In the rows, 128 means zero.
Here are made-up nodes, facts about them, and rows of numbers that follow some of those facts. Name the node behind each unnamed row.

How the nodes are related:
[j_669] tibrir j_841
[j_193] tibrir j_74
[j_667] tibrir j_652
[j_778] tibrir j_735
[j_793] tibrir j_692
[j_506] tibrir j_430
[j_458] tibrir j_829
[j_272] tibrir j_378
[j_48] tibrir j_778
[j_434] tibrir j_497
[j_729] tibrir j_9
[j_919] tibrir j_598
[j_173] tibrir j_808
[j_573] tibrir j_156
[j_967] tibrir j_416
[j_293] tibrir j_636
[j_995] tibrir j_293
[j_652] tibrir j_414
[j_904] tibrir j_563
[j_575] tibrir j_573
[j_847] tibrir j_667
[j_130] tibrir j_433
[j_418] tibrir j_252
[j_934] tibrir j_157
[j_560] tibrir j_173
[j_842] tibrir j_975
[j_304] tibrir j_398
[j_401] tibrir j_504
[j_887] tibrir j_840
[j_563] tibrir j_110
[j_911] tibrir j_669
[j_841] tibrir j_978
[j_17] tibrir j_191
[j_74] tibrir j_919
[j_657] tibrir j_575
[j_736] tibrir j_538
[j_510] tibrir j_904
[j_156] tibrir j_76
[j_416] tibrir j_17
[j_76] tibrir j_858
[j_692] tibrir j_129
[j_598] tibrir j_560
[j_816] tibrir j_506
[j_941] tibrir j_86
[j_504] tibrir j_48
[j_129] tibrir j_431
[j_431] tibrir j_887
[j_497] tibrir j_130
[j_960] tibrir j_791
[j_157] tibrir j_880
[j_388] tibrir j_736
[j_433] tibrir j_729
[j_430] tibrir j_657
[j_378] tibrir j_676
[j_252] tibrir j_193
tirom c <- j_669 j_729 j_919 j_173 j_541 j_652 j_934 j_560 j_304 j_563 j_858 j_76 j_808 j_504 j_497 j_252
tirom b <- j_636 j_9 j_272 j_978 j_98 j_904 j_575 j_847 j_842 j_841 j_17 j_657 j_110 j_538 j_86 j_388
tirom e <- j_193 j_506 j_130 j_401 j_414 j_157
tirom a <- j_667 j_793 j_458 j_747 j_434 j_573 j_967 j_293 j_995 j_887 j_911 j_880 j_829 j_398 j_736 j_156 j_735 j_529 j_816 j_129 j_960 j_433 j_430
tirom f <- j_778 j_48 j_418 j_975 j_676 j_791 j_74 j_840 j_692 j_598
tirom d <- j_651 j_510 j_191 j_416 j_941 j_431 j_938 j_378

Named rows:
j_841: [122 129 177 124 116  89 138  89  91 124 134 148 154 174 126 109 169 212
 150 115 134 126  80 150 174  94 128 113 155 177 150 123 149 114  74  96
 148 115 130  78 130 116 116 109 108  99 114 149 145 145 155 105 113 148
 114]
j_667: [129 129 166 151 147 117 149  76 113 130 135 151 110 166 137 104 159 172
 131  80 148 124  86 152 146 132 123 116 162 140 140 143 128 103  74 104
 140 121 144  98 111  96 109 125  99 104 126 132 108 146 130 116 100 157
 114]
j_911: [126 132 156 142 154 113 158  77 103 124 132 148 136 160 135  93 157 160
 128  81 154 115  80 156 139 127 118 118 159 128 147 151 126 108  73 102
 152 121 143 106 115  99 106 135 102 103 122 131 106 147 135 114 103 149
 114]
j_98: [121 129 177 123 119  94 140  91  93 120 134 147 157 175 123 113 170 211
 153 117 134 131  79 149 174  99 127 113 156 174 152 122 152 114  75  95
 148 115 131  79 131 119 116 111 109 101 115 147 147 146 153 105 111 148
 114]
j_48: [126 121 171 128 130 126 159  81 128 141 127 148 104 155 130  89 165 195
 148 128 172  96  98 142 115 109 127 103 145 153 149 125 114 125  92 109
 131 118 141  80 115 123 106 119 115 114  89 157 124 148 119 106 115 171
 115]
j_272: [118 132 166 115 126  89 148  90  83 116 131 144 183 169 122 100 168 199
 148 116 140 120  73 153 166  92 123 115 153 163 157 130 147 118  73  93
 159 115 129  87 134 121 112 120 112  98 111 147 145 146 158 104 114 141
 115]
j_86: [124 126 187 132 110  96 130  90 102 127 138 151 132 180 127 122 170 222
 155 116 126 137  86 146 182 103 132 110 159 188 145 115 155 110  76  97
 137 117 133  72 127 115 119 101 107 103 118 149 148 145 149 106 109 155
 113]
j_941: [118 132 146 130 135 131 148  89 109 121 118 151 176 175 135 103 175 180
 148 132 165 105  86 147 148 113 134 132 141 114 143 136 110  92  83 130
 161  94 132  93 114 128 111 121 109 109 118 152 108 147 127 106 100 120
 105]
j_791: [127 119 181 137 127 134 153  84 139 139 129 151  82 162 130 106 166 206
 155 130 164 112 102 137 126 121 130 101 149 162 144 117 122 121  94 109
 120 119 144  75 110 125 109 110 112 118  96 156 132 147 112 106 109 178
 114]
j_934: [119 125 150 125 136  57 163 101  97  76 124 155 184 155 125 102 167 146
 138  86 179 111  86 135 109 115 125 117 146 131 131 135 115  96  81 117
 147 109 129  74 100 133 120 126 116 111 109 142 161 147 141 119 105 156
 122]
j_967: [126 132 155 143 155 114 158  77 104 124 132 148 134 160 135  93 157 161
 128  81 154 116  80 156 137 127 118 118 159 128 147 151 125 107  73 101
 150 121 143 107 114  99 105 136 101 103 123 130 106 146 135 114 102 150
 114]
j_840: [132 110 193 116 116 127 133  92 134 150 134 158  67 190 134  86 153 218
 141 113 194  87 100 141 108 126 150 114 142 175 143 114 106 124  93  99
 113 124 144  74 113 115 106 118 140 122  93 182 114 151 125 109 109 167
 116]
j_747: [128 130 166 152 149 122 151  79 115 125 135 150 111 166 135 109 159 172
 133  81 145 128  85 151 147 136 122 116 163 139 142 143 131 104  75 103
 139 122 145  99 111  98 110 126  99 106 127 129 112 146 130 115  98 157
 114]
j_74: [112 128 166 117 150 134 192  92 147  71 139 131  94 148 108 113 145 225
 167 149 156 126  86 109 135 132 118 114 128 156 142 105 114 130 100  89
 175 116 148 114 107 168 124 116  82 121 123 110 132 145 105  92  90 180
 102]
j_129: [134 132 160 159 142 102 147  68 106 140 134 151 104 153 144  95 161 169
 124  81 142 115  93 156 149 112 120 112 161 145 137 147 124 101  69 112
 139 118 142  93 111  87 109 117  90  99 121 132  98 145 131 118 106 161
 113]
j_975: [127 118 181 137 126 134 152  83 139 140 130 151  81 163 130 106 166 205
 154 129 164 111 102 137 124 121 130 102 149 162 144 117 121 122  95 109
 121 120 144  75 111 126 110 111 112 117  96 155 132 147 112 106 110 177
 114]
j_252: [107 131 142 124 150  53 190 116 131   5 141 143 145 152 109 131 145 205
 151 105 143 135  81  92 145 152 126 131 120 157 119 106 103  92  85  95
 187 105 140 101 104 174 149 108  66 115 144 107 148 141 130 109  93 178
 110]
j_560: [118 130 187 114 132  87 173  91 102  43 138 143 151 151 108 121 152 146
 168 104 194 163  84 124 110  99 115 112 154 133 107 115 139 105  96 116
 161 110 131  92  56 165 125 121 120 128 141  85 204 151 112 104  48 161
 105]
j_651: [121 130 155 138 128 135 140  90 119 125 121 154 153 181 137 114 176 192
 152 132 158 115  92 144 158 118 138 130 145 126 137 128 114  88  84 132
 149  95 134  85 111 126 115 111 107 112 123 155 112 146 123 106  96 127
 105]
j_193: [108 135 138 131 152  93 171 110 147  69 139 135 123 135  99 141 152 213
 132 133 151 134  86  97 192 126 136 136 139 149 132 103 134  97  93  59
 239 117 145 122 120 148 153 121  70 101 135 119 138 152 110 102  89 163
  90]
j_76: [108 118 167 134 142  92 154 106 129  54 112 152 147 170 123 148 207 130
 155  85 138 165  93 144 132 200 120 127 164  97 163 114 157  80  92 112
 119 115 144  46 109 141 117 162 120 126  94 126 222 134 135 127 119 131
 143]

Which node is each row?
No name comes twice in this set of rows, the named rows included.
[128 132 145 137 118  85 130  94 122 153 125 153 119 143 125 113 172 169
 107 103 180  99 100 140 170  84 147 117 158 143 137 128 133 102  87  89
 184 124 134  84 117 101 134 125 117  93 101 165 136 157 121 114 106 149
 102] | j_130
[126 109 200 141 126  82 120  69  79 138 143 153 151 169 134  93 168 231
 156 129 138 128  90 148 162  88 127 122 163 197 128 116 156  86  66  86
 149 104 133  68 129  91 102  94  96 103 107 164 128 148 154 115 116 162
 111] | j_9
[127 126 159 131 119 124 128  88 111 137 123 159 140 188 143  96 170 196
 140 123 172  95  94 148 148 108 147 134 140 136 133 130 102  87  81 131
 146  96 133  83 111 114 112 110 117 111 118 170  96 148 130 109 100 125
 105] | j_431
[105 124 142 171 161 165 147 135 144 171 112 166 249 180 103 187 192 165
 154 108 163 138  75 128 163 154 140  97 195 124 159 148 169 103  96  81
 140 132 135  87 137 116 125 126 131 109 112 210 171 167 115 117 107 166
 106] | j_506
[119 130 192 113 129  91 171  88 100  46 138 143 152 151 108 120 154 139
 171 104 198 166  85 128 106  94 114 110 157 129 106 115 143 106  98 118
 159 111 130  91  50 164 124 121 126 130 141  82 210 152 110 104  43 160
 105] | j_173
[126 127 166 147 117 134 128  88 126 135 124 158 121 186 142 121 176 204
 152 130 153 119 100 141 165 118 144 127 146 141 129 121 115  84  83 135
 137  96 136  76 106 119 118  99 104 113 125 159 111 146 119 109  95 135
 104] | j_191
[131 140 142 164 151  95 165  58  96 136 128 144 134 127 142  88 167 151
 124  90 132 114  90 159 151  95 104 105 161 130 141 159 126 103  67 119
 154 114 138  98 113  91 107 119  75  91 116 117  99 144 129 116 113 163
 112] | j_793
[122 127 152 141 132  98 136  95 123 141 127 150 135 143 119 122 175 172
 120 113 176 115  96 135 167  99 141 121 164 136 137 124 145  95  88  81
 191 122 137  88 117 106 131 128 113  99 104 159 145 158 118 114 102 151
 102] | j_157
[119 132 145 130 135 129 147  88 107 122 117 151 176 174 136  99 174 180
 147 131 167 102  87 149 146 109 134 133 141 115 143 137 108  92  81 130
 161  94 132  93 115 126 110 120 111 108 118 155 106 147 128 106 100 119
 105] | j_510
[124 107 172 140 140  48 145  82  85  90 132 161 175 151 135  86 166 165
 141  96 181 110  97 133 101 107 125 125 152 152 109 129 117  71  73 110
 146  98 130  62  98 109 109 109 105 113 103 158 143 149 142 128 109 170
 119] | j_729
[132 137 146 125 102  48 148 105 111  95 124 162 128 164 134 109 165 152
 122  67 175 101  96 139 127 102 140 105 140 148 130 133 101 110  83 135
 124 118 127  62  95 132 135 113 123 106 112 146 157 145 141 118 105 159
 123] | j_497
[114 126 172 155 163 152 152  88 137 107 120 146 109 178 131 144 196 145
 148  80 114 169  85 162 159 212 114 124 179  97 179 132 167  94  84  97
 120 127 157  81 124 107 103 168 106 117 111 120 168 135 128 121 115 128
 134] | j_156
[113 126 169 161 166 158 153  93 137 117 120 150 131 184 128 150 192 150
 152  79 117 165  81 158 157 207 115 117 183 102 176 139 165  97  83  98
 114 128 154  85 127 105 103 159 109 117 115 132 162 140 128 120 112 137
 131] | j_573
[132 123 170 155 148 106 142  67 102 138 137 153 111 162 143  87 157 175
 127  82 153 114  91 155 139 120 123 120 163 147 133 145 125  95  69 102
 143 117 143  95 113  82 103 121  95 103 120 140  96 147 134 120 105 159
 113] | j_433
[120 128 142 130 139  91 143  93 110 139 123 148 162 136 118 103 172 160
 113 113 187 101  91 140 155  90 137 125 159 126 143 133 139  98  86  78
 205 120 134  95 122 106 126 139 116  95  98 160 137 159 125 114 107 142
 102] | j_401

Now the same nodes, written a new way:
Named rows:
j_847: [ 49 136 116 147 107  98  78 107 118 109 202 118  44 174]
j_76: [153 177 148  99 124 142 119 150 125 139  75 116 144 123]
j_378: [146  89  98 107 151 136 140 129 105  68 112 152 145 127]
j_880: [188  86 143 192 103 161 175 137 114 108 146 184 180  46]
j_676: [182 102 139  99 152 149 122 182 139  77 142 152 131 111]
j_573: [135 141 130  81 109 129 141 131 123 134  58 109 171 117]
j_529: [108 120 126 129 120 123 138 122 123 120  99 127 167 107]
j_652: [ 47 134 127 163 119 109  81 136 144  97 150  98 108 115]
j_651: [122  94 105 129 146 134 146 104 123 118 105 112 131 131]
j_9: [161 117 175 106 133 129  99 194 150  61 171 152 113 125]
j_538: [147 134 189 117 136 120 109 169 179 157 154  81 106 144]
j_829: [108  95 148 149 125 121 141 141 156 116 121 116 172  80]
j_86: [154 104 179 195 144 120 140 148 161 152 209 139 109 120]
j_191: [139  70 116 151 154 139 149 143 143  98 121 104 149 102]
j_74: [140 127 115 124 117 149 140 131 116 147 127  99  78 121]
j_506: [158 107  80  51 141 162 130 123 131 157 118  89  88 166]
j_669: [126 145 128 152 115 130 118 139 116 102 136 161 131 103]
j_941: [ 91  97  74 191 151 115 157  61 105 146 154 145 126 153]
j_975: [205 113 145 142 168 133 154 150 156 159 154 145 151 117]
j_157: [189  61  69 154 144 172 175 119 112 142 207 185  83 119]
j_978: [168 109 171 148 124 132 130 180 144 113 180 145  91 114]

Name these rows:
No name comes twice in this set of rows, the named rows included.
[155 158 111 196 104 149 149 101  62 115 163 225 113  94] | j_934
[ 60 134 103 113 127  97 108  90 117 105  97 142 166 158] | j_995
[ 81 118 122 118 132  97 114 115 141 104 104 121 178 127] | j_293
[ 81 132  89  96 112 116 112 106  84  54 105 179 152 127] | j_434
[128 152  94 114 107 139 132  98  88 153 130 119  57 155] | j_418
[ 89 187 115 138 117 111 109  99 118 141 107 121 122 152] | j_304
[152 122 187 153 139 125 123 165 167 143 182 112 114 129] | j_110
[ 77  31  84 135 151 141  93 150 183 119 201  52  75 133] | j_414
[130 155 143 143 125 130 118 138 121 125 119 135 137 117] | j_541
[105 109 151 130 132 120 129 146 168 131  92  86 185  95] | j_398
[ 29  94 113 158 109 103 106 113 148  91 130  97 142 107] | j_667
[142  82  64  96 127 164 149 122 125 166 148  84  60 143] | j_193
[140 121 176 120 179 107 128 144 180 145  99 130 243 130] | j_735

